(in the rows, 128 means zero)
Rows near named flat spaces through zero
nj-ng: [125  85 172 117 172 153  98  81 140 141 115 116  68 141 123 106 135 140
 126 142  89]
tj-lj: [148 132 110 124 148 136 147 151 145 121 133 118 120 156 118 128  96 111
 161  99 145]
zn-zr: [ 97 173 100  95 163 101  59 137 203 117 135 112  81 153 143 111  82 143
 160 140 141]
qh-jf: [128 113 133  98 152 130 194 132 121 142 135 108 108 120 133 140 100 130
 140  97 115]
nj-ng: [147 132 180  90 136  85 135  99 107 163 128 120 125 141 134 110 110 126
 158 146  81]
zm-dz: [125 162 134  61 121  62 131 136 201  79 121 115 109 190 157  80 104 143
 159 146  76]
nj-ng: [110 159 104 147 116 164 102 143 107  80 133 139 190  84 159 170 122 117
 121 166 129]
zn-zr: [ 91 166 126 150 206 121 105 140  96 130 147 128 137  38 107 148 125  96
 173 144 158]
tj-lj: [114 126 109  93 124 116 100 110 140 145 115 117 146 161 138  97 127 132
 126 123  78]
tj-lj: [126 105 168 113 172 133 141 105  96 155 126 108 101 112 114 116 129 129
 134 121 103]
zm-dz: [ 56  98  65  71 169  56 183 153 198  52 118 108  78 152 100  40 167 153
  88  70  81]
zm-dz: [120 145  96  93 141 150 124 151 105  53 128 104 185 144 152 126  86 120
 125 131  80]
zn-zr: [158 106 141 164 176 123  94 116  94 116 129 144 138 140  76 100 136  84
 159 130 124]
zm-dz: [138 175 138  97 102 107  76 128 138 137 129 116 144 161 157 124  89 141
 145 157 119]
qh-jf: [153 140 150  92 182 164 168 157  97 121 115  67 144 163 110  92 110 104
 177  81 101]
tj-lj: [147  97 125 132 116 175 119 137 120  71 125 114 114 169 130 127 109 150
  78 120 131]
zm-dz: [100 135 117 133 132  71 100 124 140 138 138 143 103 109 109 111 143 140
 112 134 149]
tj-lj: [ 86 146  84 163 178 211  99 187 137  92 109  80 121 113  85  97 185 127
 108  72 194]
qh-jf: [162 142 150  94 168 125 174 150 128  65 133 106 133 160 134 118  76 104
 183 127  94]
zn-zr: [ 97 138 113 119 179 129 116 125 157 137 132 121 101 103 129 132 117 121
 159 127 129]
zn-zr: [144 121 134 134 132 130 110 108 124 162 140 141 114 126 135 157  92 124
 143 140 138]
zn-zr: [ 90 153 143 110 159 116 124 136 125  91 121 109 133  95 129 102 157 132
 130 144 104]
nj-ng: [165 204 153 126  62  92 154 168 160 107 119 135 179 159 151 118 148 113
 181 153 142]
qh-jf: [127 133 165 135 135 105 111 104 134 126 113 144 141 121 121  96 178 110
 154 164  90]
zn-zr: [126 140 113 139 115 133 114 133 146 125 133 139 130 124 140 148 118 128
 131 139 147]
tj-lj: [126 138 122 159 121 144 150 154 138 141 125 126 121 112 109 130 165 125
 129 104 180]
qh-jf: [120 145 122 147 100  87 101 108 158 100 138 183 149 101 156 155 130 117
 141 195 116]
qh-jf: [137 101  96 115  52 132 112 117 127 207 121 121 122 183 132 125 123 170
  62  84 147]
zm-dz: [ 91 145 148 107 144  79 122 109 167 221 119 115  75 110 114  93 172 145
 149 112 137]
nj-ng: [120 167 152  53 140  87 138 143  83 188 133  62 123 145 126  94  89 158
 130  88 117]
qh-jf: [120  96 182  94 136 116 156 114 154 137 124  96  21 148 125  99 134 187
  84 112 131]
zm-dz: [120 109  26  93 138 181 185 166 117 174 117  85 185 170 117 122 101 106
 135  14 113]
tj-lj: [115 140 143  91  76 109 116 113 119 177 110 108 147 149 146  99 157 161
  95 126  96]
zn-zr: [171 117 140 128 169  93 114 136  62 170 139 107 124 168  59  84  99 105
 148  77 149]
nj-ng: [124  78 118 152 111 135 104  67  80 115 146 190 169  74 163 198  97 119
  92 195  77]
zm-dz: [123 118 117 144 104  62 131 118 177 220 134 152  64 138  94 110 159 143
 126  95 186]
nj-ng: [148  72 149 147 128  75 160  87 153  92 135 189  99 129 120 127 140 112
 132 165  91]
nj-ng: [139 121  93 181 108 142 131 145  70 146 126 149 200 107  89 132 171  92
 117 101 157]
qh-jf: [118 118 112 136  76 117  98  97 123 206 114 148 160 131 130 121 171 133
 106 127 115]
tj-lj: [112 117 108 148  81 150 106 127 163 103 107 143 138 143 137 115 184 145
  83 137 127]
zm-dz: [137 152 138 147 137 121  19 112 121 100 124 142 155 147 120 105 127 112
 143 181 117]
zm-dz: [145 113 122 130  96 140 134 142 125  66 132 131 126 156 139 136 108 149
  82 133 133]
qh-jf: [157 144 164  68 149 119 196 140 136 116 123  91 127 167 148 112  87 118
 185 114  78]
tj-lj: [131 102  65 186 114 132 118 140 119 132 140 168 148 117  94 150 138 107
 105 103 181]
zn-zr: [175 114 121 142  71 160 130 134 122 154 114 128 155 190 124 125 133 126
 116 101 140]
zm-dz: [ 95 140 146 102 130 140 155 125 114 200 124  93 107  87 141 138 143 157
 115 105 138]
nj-ng: [142 127 144 121 100 141 123 120 199 135 118 129  77 170 153 131 125 151
 134 139 138]
tj-lj: [153  52  90 105  86  95  76  61 101 107 139 177 160 190 151 138  58 135
  70 161  38]
zn-zr: [149 140 131 128  51  79 148 149  94 104 147 143 146 136 138 144 108 160
  70 137 159]
qh-jf: [120 152 115 138 122 127  97 149 161  64 149 138  95 118 152 163  83 151
 109 162 174]
tj-lj: [147 124 113 136 106 130 107 131 128  56 145 153 140 142 153 161  76 132
 107 166 127]
zn-zr: [150 105 118 149  88 134 146 141 130  82 112 141 156 169 112  99 171 122
 100 116 119]
nj-ng: [136 119 136 135 124 107 135 124  73 141 128 132 164 119 103 110 149 115
 118 119 115]
qh-jf: [123 124 142 109 117 128 166 122 130 179 120 112 117 125 133 124 145 140
 128 105 122]
nj-ng: [ 86 134 128  95 184 125 131 156 133  76 127  79  80 122 110  85 131 157
 100 101 130]
[115 158 143  96  92 111 132 125 169 154 105 114 136 149 154  99 165 144
 139 134 100] : tj-lj
[110 183 169  83 102  89 115 121 202 107 134 127  82 123 196 148  97 169
 146 196 118] : qh-jf
[101 125 128 111 108  79 125 117 184 237 118 114  50 148 105  86 173 169
 111  81 167] : zm-dz
[118 157 155  60 175  86 138 113 106 213 125  83 129 130 125  94 103 120
 188 103  81] : tj-lj
[112 177 146 144 151 164 103 171 150  78 131  99  90 105 131 135 130 148
 128 141 193] : qh-jf
[112 132 151  97 171 130  96 114  78 114 136 101 129 108 135 124  92 139
 118 147  94] : tj-lj
[114 132 130 117 141 129 122 123 140 136 118 119 127 128 128 111 144 127
 138 127 110] : tj-lj
[114  84 157  86 182 140 108  86 134 181 125  91  43 147 122 107 100 160
 115 107 100] : nj-ng
[116  91 140 138 117  84 137  98 155 107 143 169  72 106 134 143 130 152
  91 161 127] : qh-jf
[134  61  73 141  73  91 168 101 189 135 156 195  69 139 151 188  81 154
  79 126 150] : nj-ng
[168 164 195 134 138  97 133 139 161  32 118 141 135 158 129  90 150  98
 192 188  98] : qh-jf
[ 92 135  75 132 119 128  81 127 157 128 113 137 160 135 127 104 165 122
 118 125 113] : tj-lj
[131 122 139 159 111  90 117 121 129 121 144 162 100 106 116 141 135 138
 106 153 166] : zm-dz
[ 99 139 111 125  85 104 184 152 126  94 139 139 138  83 151 155 142 155
  80 131 145] : zn-zr
[ 79 148  87 123 178 164 130 142 182 146 120 110 113  95 136 137 139 116
 167 106 139] : zn-zr
[168  70 103 111  80 121 148 116 107 168 124 125 129 209 110 107 106 144
  80  72 114] : qh-jf
[140 171 114  79  61  36 193 163 179 119 151 135 111 160 164 141  75 159
 132 122 150] : nj-ng
[132 149 129 167 117 183  96 139 135  97 112 135 168 120 136 137 166 109
 140 154 139] : nj-ng
[104 162 159  67 147 108 227 136 133 150 135 100 126  75 174 157 105 133
 174 128  92] : zm-dz
[180  84 140 147  84 148  95  85 159 130 123 168 115 190 148 147 105 126
 124 162 108] : zn-zr
[142  84  37 157 130 110 194 161 124  73 150 168 159 137  96 147 101  90
 118  76 146] : zm-dz
[134 150 139 109 100 165  93 140 120 191 100  76 137 179 120  85 158 151
 114  88 140] : qh-jf
[123 113  81 123 120 141 147 144 124 155 127 116 137 145 116 126 122 130
 110  76 142] : zm-dz
[102 131 111 128 168 113 139 149  88  88 136 118 148  92 102 112 135 117
 117 114 125] : nj-ng
[128 133 118 136 157 120  83 120 138 110 120 137 148 145 111  98 139  99
 160 141 104] : zm-dz

Rows near named flat spaces through zero
cpdt: [122 116 138 143 137 121 160  94 111 149  95 101 118 179 112 129 131 103
 126  89 122]
bctc: [ 90 126 101 111 183 140 170  84 132 135 112 116 125 205  67 130 117 120
 132  82 111]
cpdt: [128 190 152  91 120 142 153 191 129  80 144 112 134 145 110 126 149 132
 128 136 155]
bctc: [135 152  93 100 172 158  63 101 153  88 108 151 120 122 161 100 106 137
  91 119  86]
bctc: [145 150  97 102 144 142  68  76 166  77  93 130 125 162 157 126  97 153
 133 126 116]
cpdt: [138 174  84  99 130 167 139  93 163 164  87 205 144 189 135 200 112 109
  85 111 165]
cpdt: [143 156 158 105 122 139 127 201 159  26 112 138 105 146 188 135 173 164
 164 136 135]
bctc: [ 96 117 108 140 150 124 140  93 113 168 144 105 160 132  85 154 129 119
 157 111 114]
zfmc: [157 138 144 127  87 124 156 153 148 132 143 157 104 134 106  90 106 127
 118 164 148]
zfmc: [137 184 148 143  55 104 189 135 115 161 152 125 174 144 119 104 177  78
 195 139 115]
fdlt: [110 151 112 101 116 105 107 128  84 104 194  99 173  94 138  97 102 178
 161 166 140]
cpdt: [132 172 111 111 155 181 134 160 167 124 102 198 133 154 150 217 148 133
 115 113 144]
zfmc: [123 139  94 124 143 146 101 127 164 118 128 185 144 103 168 135 158 123
 149 129  81]
zfmc: [161 144 169 164  83 115 133 143 100 160 157  95 137 100 108 130 104 135
 149 161 146]
zfmc: [140 132 119 175 133 135  82  89 126 170 136 118 163  87 136 168 121 130
 178 131  83]
bctc: [ 81 101  92  83 131 104 104 112 123 108 141  94 162 113 116 150 141 135
 121 131 176]
zfmc: [160 157 138 115  69 121  90 168 150  97 145 145 144  79 171 132 143 138
 141 180 158]
cpdt: [125 136 158 127 119 123 149 174  95 134 161  99 129 103 100 120 126 132
 112 142 154]
zfmc: [107  99 101 108 148 121 103 106 180  76 114 114 121 144 110 123 142 138
 165 125 113]
bctc: [166 200 167 120  92 137 168 158 117 120 132 126 117 164 115  82 115 113
 114 139 135]
fdlt: [104 104 122 128 115 109 147 125 106 154 127 128 147 120 142 148 161 106
 124 115 148]
fdlt: [126 139 101 109  85  97 175  71  99 181 147 151 142 164 105  47  90  96
  97 138 139]
bctc: [ 97 116  75 119 159 143 100 139 141 132 170 194 162  73 162 167 137 168
 155 149 108]
fdlt: [135 187 118  90 102 144 139 157 190  78 134 150 148 166 107 164 148 142
 182 154 157]
cpdt: [113  89 119 159 135 130 151 114 165 173 123 135 131 134  70 182 146 107
 166 119 123]
bctc: [114  63  96 133 134 118  97 125 135 142 130 183 124  74 184 144 135 144
 108 140 132]
zfmc: [145 178 167 120 118 142 180 189 113 120 149 134 108 142 101  84 127 119
 106 136 129]
fdlt: [101  45 134 161 105  93 114 140 131 153 134 100 148  67 131 204 179 125
 172 138 162]
fdlt: [109 191  94  96 154 157 100 147 141  98 164 151 177 107 140 156 143 153
 164 140 106]
zfmc: [109 100 109 114 140 117  95 136 150  76 150 121 133 105 140 132 131 177
 175 151 126]
fdlt: [159 134 127 140  91 125 129 107 182 145 133 138 115 137  66  98 100 109
 149 161 120]
fdlt: [137 126 169 152 123 119 117 146 115 122 127  69 120 100 111 102 149 103
 133 122 104]
zfmc: [111 141 113 100 136 124 143 118 124 103 133 123 135 164 123 115 122 144
 138 123 137]
fdlt: [ 96 143 112 117 141 124  96 137 124  91 149 100 181 102 155 178 172 154
 200 128 118]
bctc: [ 97 148  90 103 150 134 137 123 104 138 164 158 162 123 136 130 119 149
 129 130 125]
bctc: [159 206 125 125 118 125  71  40  94  99 112  49 173 182 153 132  70 165
 182 122 118]
bctc: [124 153  90 113 133 136 104  85 155 122 132 137 159 148 118 150 110 144
 167 136 120]
cpdt: [133  74 172 165 104  96 148 156 106 139 153  81 105  97  96 112 121 143
 150 151 145]
cpdt: [130 169 142 137 132 150 178 143 117 162 108 152 134 159 130 141 164  80
 113  92 110]
bctc: [130 122 138 104  91 104 127 170  90 103 147 140 131  98 193 117 133 156
 100 156 184]
cpdt: [109 154 127  92  96 115 174 148 167  83 106 129 141 184 123 127 203  89
 168 113 142]
fdlt: [ 98  57 120 138 128 103 144 126 101 152 119 136 128 116 162 172 150 135
 120 114 164]
fdlt: [117 104 126 126 120  98 149 103 111 108 134 108 122 159 134  88 116 151
 161 128 125]
zfmc: [ 94  58 140 113 117  92 133 185 124  78 143 111 114  89 155 127 177 150
 138 142 166]
cpdt: [156 155 150 126 102 135 154 142 136 131 123 128 113 164 100 141  99 137
 120 143 170]
zfmc: [129 109 103 149 106 115 134  56 150 182  92 140 143 157 119 140 140  75
 140 106 112]
fdlt: [156 121 176 151 110 121 136 149 134 121 119  87  90 124  92  84 125 106
 118 133 119]
cpdt: [147  85 162 154  79 104 144 187 126 128 144 153 106  81 168 129 152 143
 140 165 156]
[140 108 144 151 101 116 113 179 118 127 177 148 131  54 158 132 128 169
 157 179 135] : zfmc
[163 173 168 123 127 148 110 146 148 101  99  85  97 133  91  74 130  79
  81 117 103] : bctc
[111  92 119 126 128 105 168 126 111 136 156 147 111 134 117  70 111 143
 129 138 121] : fdlt
[135 121  93 119  85 108 138  53 145 162  96 150 147 185 134 157 107 115
 135 127 171] : fdlt
[104 119 133 127 119 111 152 136 128 115 120 108 144 142 134 142 183 109
 168 110 127] : fdlt
[138 110 127 124 149 134 112 115 130 110  94 140  93 140 160 101 116 128
  85 110 114] : bctc
[169 163 183 149 106 130 125 188 133  86 167  97 105  98 106  69 114 154
 169 171  98] : cpdt
[168  94 160 172 167 157  84 133 153 118  90 118  64 114 125 138  89 148
 100 120  98] : fdlt
[184 200 158 106  73 118 105 147 108  89 171 105 120 112 126  21  60 156
 109 191 138] : cpdt
[133 154  99 143 169 163 104 118 155 133 149 179 137 110 133 126 112 149
 163 134  55] : zfmc
[109 118  75 114 140 142 123  84 126 199 119 181 156 126 125 189 108 109
  72 117 164] : cpdt
[117  95 120 148 120 113 161 100 123 174 117 144 128 143 121 127 140  99
 131 112 120] : zfmc
[ 71 206 118  88 197 161 161 141 124  88 113  88 168 179  98 122 217  66
 148  49  58] : cpdt
[136 173 142 119 108  99  80 113 100  64 186  31 164 105 113  59  95 179
 211 170 101] : fdlt
[156 156 132 164  74 112 142 103 103 188 167 139 165 116 127 130  96 138
 179 166 128] : zfmc
[105 118  67 102 126 138 113 112 231  94  93 205 150 151 160 186 202 108
 191 122 111] : cpdt
[132 171 167 112 128 138 136 212 121  65 154 109 123 107 141 106 163 144
 145 141 121] : cpdt
[113 146 129  99 119 115 150 141 108  98 143 110 140 151 130 115 132 145
 140 131 153] : zfmc
[145 205 120  94 104 143 114 163 129 110 162 166 154  95 154  79 136 115
 107 159 114] : cpdt

Rows near named flat spaces through zero
tp-gf: [123 108 145 135 141 119 124 129 130 131 124 155 136 143  85 126 145  99
 100 119  86]
qq-qz: [138 133 147 142 171  79 113 140  81 136 158 152  94 163 133 157 132 174
 131 119 129]
qq-qz: [176  97 104 148 122  85 178  67 100 179 129 111 136  92 163 189 169 143
 177 168 107]
qq-qz: [ 82 147 131 119 121 117 173  66 119 142 125 108 119 141 112 159 165 190
 201 149 115]
qq-qz: [103 178 152 110 104 127 169 160 131  78 119 112 126 118 134 128 116 140
 160 143 145]
jd-qp: [175 166 193  92 186 159 158 174 136  71 119 170 103 150 148 151 189 159
 150 144 138]
nf-gr: [126 119 134 106 143 163 133  96 141 132  73 123 139 164 120 154 165 168
 185 148 121]
jd-qp: [115 110 127 143 109 138 100 109 116 138 122 118 133 151  81 123 137 100
 106 148  85]
qq-qz: [141 106 130 124 134 118 130 138 126 147 151 149 141 114 145 132 107  99
 103 122 146]
nf-gr: [ 81 134 111 147 115  73 122 123 101 179 168 133 156 161 127 165  69 115
 130 131 136]
jd-qp: [ 70 173  58 144 109 143  86  96 186 182 171 116 157 138 143 105 121  77
 101  94 113]
nb-pm: [ 79 137 143  86 128 155  91 152 155 121 160 150 134 134 128  88 106  71
  82  99 147]
bs-fr: [151 166 106 161  87 130 173 125 101 145 176  93 140 117 167 169  82 153
 154 192 181]
tp-gf: [ 94 115 150 116 111 124 133 157 165  91  88 147 154 112  67  86 133  50
  86  96  69]
nf-gr: [150 130 111 168 115 122 181 116 134 139 136 125 145 107 116 139 117 143
 131 139 129]
qq-qz: [132 126 121 117 160 143  76 102 128 152 181 142  89 131 147 107 172 123
  93 105 123]
nb-pm: [186  45 155 109 147 143 175 118 130 140  74 158 163 108 125 156 133 127
 146 147 141]
nb-pm: [124 210 117 176  97  99 160 139 107 118 181 103 120 136 129 158 132 128
 135 171 105]
nb-pm: [166  89  95 123 116  72 133 143 117 143  96 110 142  65 200 138  89 115
 147 108 158]
qq-qz: [130 146 173 130 134 114 203 196 161  79 122 179 162 107  95 119 102  90
  99 108 125]
nf-gr: [120 116 101 124 119 118  94  98 135 140 109 106 117 111 134 113 165 106
 129 113  87]
jd-qp: [131 139 111 177 112 104 129 147 102 153 153 126 153 159 115 156  66 126
 113 150 138]
qq-qz: [136 105  66 126  83 185 109  63 154 191 123  84 170 115 164 140 126  92
 145 171 143]
jd-qp: [154 113 161 104 132 134  97 146  65 101 167 113  65 113 159 113 114 164
 115 148 184]
tp-gf: [176 100 142 105 138 103 169 139 128 125 122 145 134  71 176 144 143 104
 136 127 140]
bs-fr: [129 109 179 108 138 161 194 148 124 131 146 171 168 153 111 161  72 148
 137 164 198]
nb-pm: [ 74  98 139  97 139 126 105 116 141 143 128 152 136 141 101 105 118 108
 111  90 124]
jd-qp: [115 103 179  93 167 123 155 112 121  97 115 155  86 118  97 109 177 179
 145  98 120]
tp-gf: [132 146 139 115 119 148  96 158 137  87 125 120 108 116 126  92 147  90
  95 123 109]
tp-gf: [195  68 102 189 124 114 129 118 108 150  77 120 149 128  97 146 116 136
 119 145  96]
tp-gf: [150 141 213  95 176 128 173 149  91  97 207 182  78 127 131 143 167 154
 112 148 156]
qq-qz: [ 83 143 142  86 116 178 106 120 158  83 116 110  97 113 108  64 158 128
 121 104 125]
bs-fr: [147 133 125 139 118 140 152 112 131 138 139 124 139 121 129 145 146 117
 131 158 119]
jd-qp: [174 117 135 190 157  76 191 146 136 119  80 165 154 134  75 159 148 143
 132 112  64]
jd-qp: [ 75 128 160  98 106 168 132 102 106 119 139 111 117 159  91 126 118 160
 151 166 152]
jd-qp: [110 136 140 144 147 105 158 110  93 128 147 127  95 147 112 141 111 232
 166 122 162]
nf-gr: [100 199 113 164  79 123 151 165 114 110 209 100 121 112 137 109  47 134
 100 143 183]
qq-qz: [165  65 114 156 140 168 114 116 167 143  76 152 164 132  72 102 138  92
  82 109  87]
tp-gf: [143 200 103 222  91 155 204 114 121 135 199 103 136 141  89 148  94 185
 124 187 147]
nf-gr: [123  71 119 112 114 153  87  72 109 174 153 117 123 124 121 120 142  96
 104 149 122]
qq-qz: [138 109 145  93 129 132 119 123 108 115 135 119  98  99 157 116 143 134
 134 132 151]
bs-fr: [173 103 135 136 124 166 172  94 126 150 148 133 141 114 126 151 149 130
 129 176 139]
nf-gr: [178 124 120 147 116 133 119 152 134 105  81 115 139 116 129 130 147  91
 118 145  89]
nf-gr: [ 67 131 139 117  88 168 130 159 174  95  70 127 183 153  59  95  80  76
 113 123 112]
nf-gr: [128  74 135 123 137 107  79 145 128 146  92 156 160 151  99 129 122  52
  88 112  79]
nb-pm: [148  85 157  92 132 166 125 169 143  81  78 138 129 101 125  84  97 127
 112 107 170]
tp-gf: [117 127 116 103 116 128  84 149 147  78  70  96  99  90 141  68 141 120
 126  81 113]
nb-pm: [ 87 161 123 118 106 105 123 127 121 132 141 111 133 139 139 143 121 112
 147 139 120]
bs-fr: [151 187 115 149 149 106 154 150 150 133 141 145 145 141 164 169 150 122
 146 131 114]
bs-fr: [102  77 143 103 119 105 131 101 101 168 161 142 140 119 124 141 108  95
 117 138 138]
nf-gr: [140 120 164  89 124 167  95 180 140  73  86 133 129 129 121  98 133  76
 101 133 121]
jd-qp: [136 138 125 162 140 106 110 155 122 143 165 155 138 151 112 134 109  93
  79 120 110]
nb-pm: [ 76 190 169 145 131 132 174 163 153  68  90 147 143 185  38 129 138 152
 146 126  79]
bs-fr: [141 167 170 101 137 147 169 167 129  88 123 140 131 142 148 156 132 146
 161 161 158]
nb-pm: [177 123 148 121 128 191 173 129 144 103 151 134 116  87 136 105 139 144
 111 149 172]
tp-gf: [194  66 144 116 116 180 116 182 121 110  86 132 160 117 143 119  53 104
  99 157 195]
nb-pm: [ 91 155 100 170  89  73  92 140  81 113 186  83  71  95 120  76  75 147
  87  97 136]
nf-gr: [107 109 130 109 142  94  84 119  96 166 149 138 125 158 147 155 120 113
 129 128 128]
jd-qp: [177  75 112 114 128  76 141 147 111 131  76 117 137  70 194 142  95 136
 160 109 164]
tp-gf: [ 83 121 173 119 139 113 193 115 103 130 141 152 134 158  83 156  96 196
 167 139 162]
bs-fr: [163 119  91 158 164  89  93 124 123 154 124 134 110 128 158 132 141 153
 123  87 115]
nf-gr: [157 168  95 190 103 103 158 174 168  74 134 116 114  45 114  57 123  96
  64  72  93]
bs-fr: [131 140  88 153 106  65 128  98 108 171 167 106 127  96 166 155 147  91
 131 136  93]
tp-gf: [143  87 162  75 140 120 147 149 109 102  94 132 117  97 166 129 105 161
 163 121 187]
bs-fr: [ 90 146  82 206  43  73 230 104 116 189 205 107 198  91 104 163  21  97
 119 168 149]
jd-qp: [170 107 175  90 121 142 170 175 139  73 106 146 133  69 141 109 135  79
 109 136 140]
qq-qz: [139 120 168  99 141 168 114 176 105 111 123 144 139 177 139 148  68 151
 135 162 201]
tp-gf: [ 85 173  77 200  61 149 132 127 175 123 107  93 178 143  45  97 100  74
  92 133  60]
bs-fr: [143 129 133 112 153 121 115 127 133 127 126 140 114 126 151 134 169 122
 132 117 112]
nb-pm: [ 93 161 144 102 124 149 132 148 153  96 106 128 135 145 119 118 129 127
 145 123 130]
nb-pm: [161 164 127 189 132  78 162 193 134 108 129 156 155 131 109 146 103  94
  94 119  92]
bs-fr: [ 91 137 172  45 139 134 138 142 119 109 180 142  98  99 187 114 115 137
 142 117 208]
[ 97 101 120 105 146 104 106  95 111 152 125 123 105 130 143 125 125 175
 157  97 148] : jd-qp
[111 128 158 106 140  57 163 123  87 119 163 137  88  93 149 140 143 156
 151 113 133] : qq-qz
[170 160  72 208  90 152 184 134 156 106 130  86 127  69 123  86  81 184
 117 118 164] : tp-gf
[106 151 127 133 107 136 147 126 149 125 132 127 150 130 107 128 133  95
 123 139 104] : bs-fr
[176 138 107 148 134  97 130 126 111 156 167 127 123 106 182 160 144 109
 122 144 126] : qq-qz
[133 112 159  96 174 166 147  99 127 149  49 149 164 225 119 214 158 207
 231 177 139] : nf-gr
[146  62 111 122 132 114 131  73 106 170 123 117 118  96 146 134 134 158
 147 123 144] : nb-pm
[106 153 121  89 119 116 128 123 134 127 131 109 122 109 183 136 139 125
 166 126 147] : tp-gf
[152 120  83 216 120 104 126 131 137 160 131 136 161 140  79 127  96 104
  78 115  83] : nf-gr
[159 200 117 142  93 151  93 187 119  65 130  77  97 116 165 105 122 115
 114 158 136] : nf-gr
[102 154 173 112 107 110 216 133  93  83 130 109 108 111 120 147 104 211
 195 159 176] : tp-gf
[163 165 145 167 169 132 148 181 143 131 156 186 160 182 114 164 111 118
  96 135 128] : qq-qz
[167  78 142 151 150 106 152 139 102 158 109 161 165 157 113 178  88 141
 134 148 142] : qq-qz
[ 46 183 159 110 113 169 155 133 157  68 147 122  99 131  68  66 126 166
 125 102 140] : nb-pm
[ 99  81 172  47 118 134 118 116  69 138 186 121  93 102 180 125  81 148
 141 151 231] : bs-fr
[133 110 105 140 144 115 109 102 132 175 133 141 145 146 134 150 140 114
 126 122 108] : tp-gf
[112 139  88 146 124 145 109 122 159 196 186 150 181 154 147 143  82  71
  89 127 151] : qq-qz
[ 84  36 145  82 105 174 113  51 120 197 181 145 151 121  91 114 120  61
  84 154 140] : bs-fr
[159 119 149 120 131 102 145 166 109 108 134 140 123  99 154 134 111 113
 117 130 147] : qq-qz
[137 139  56 195  97 129 117  99 130 170 158  90 135 116 133 117  87 145
 110 127 140] : bs-fr
[147 105 170 139 219 118 127 172 136 131 104 217 146 207  86 154 115 168
 113  85 130] : nf-gr
[100  62 124 115 157 130 143  25 140 192 146 154 122 118  89 123 194 143
 131 101  91] : qq-qz
[124 126  93 134 138  48 133 141 146 166  96 143 175 121 172 168 113  88
 153  92 103] : nb-pm
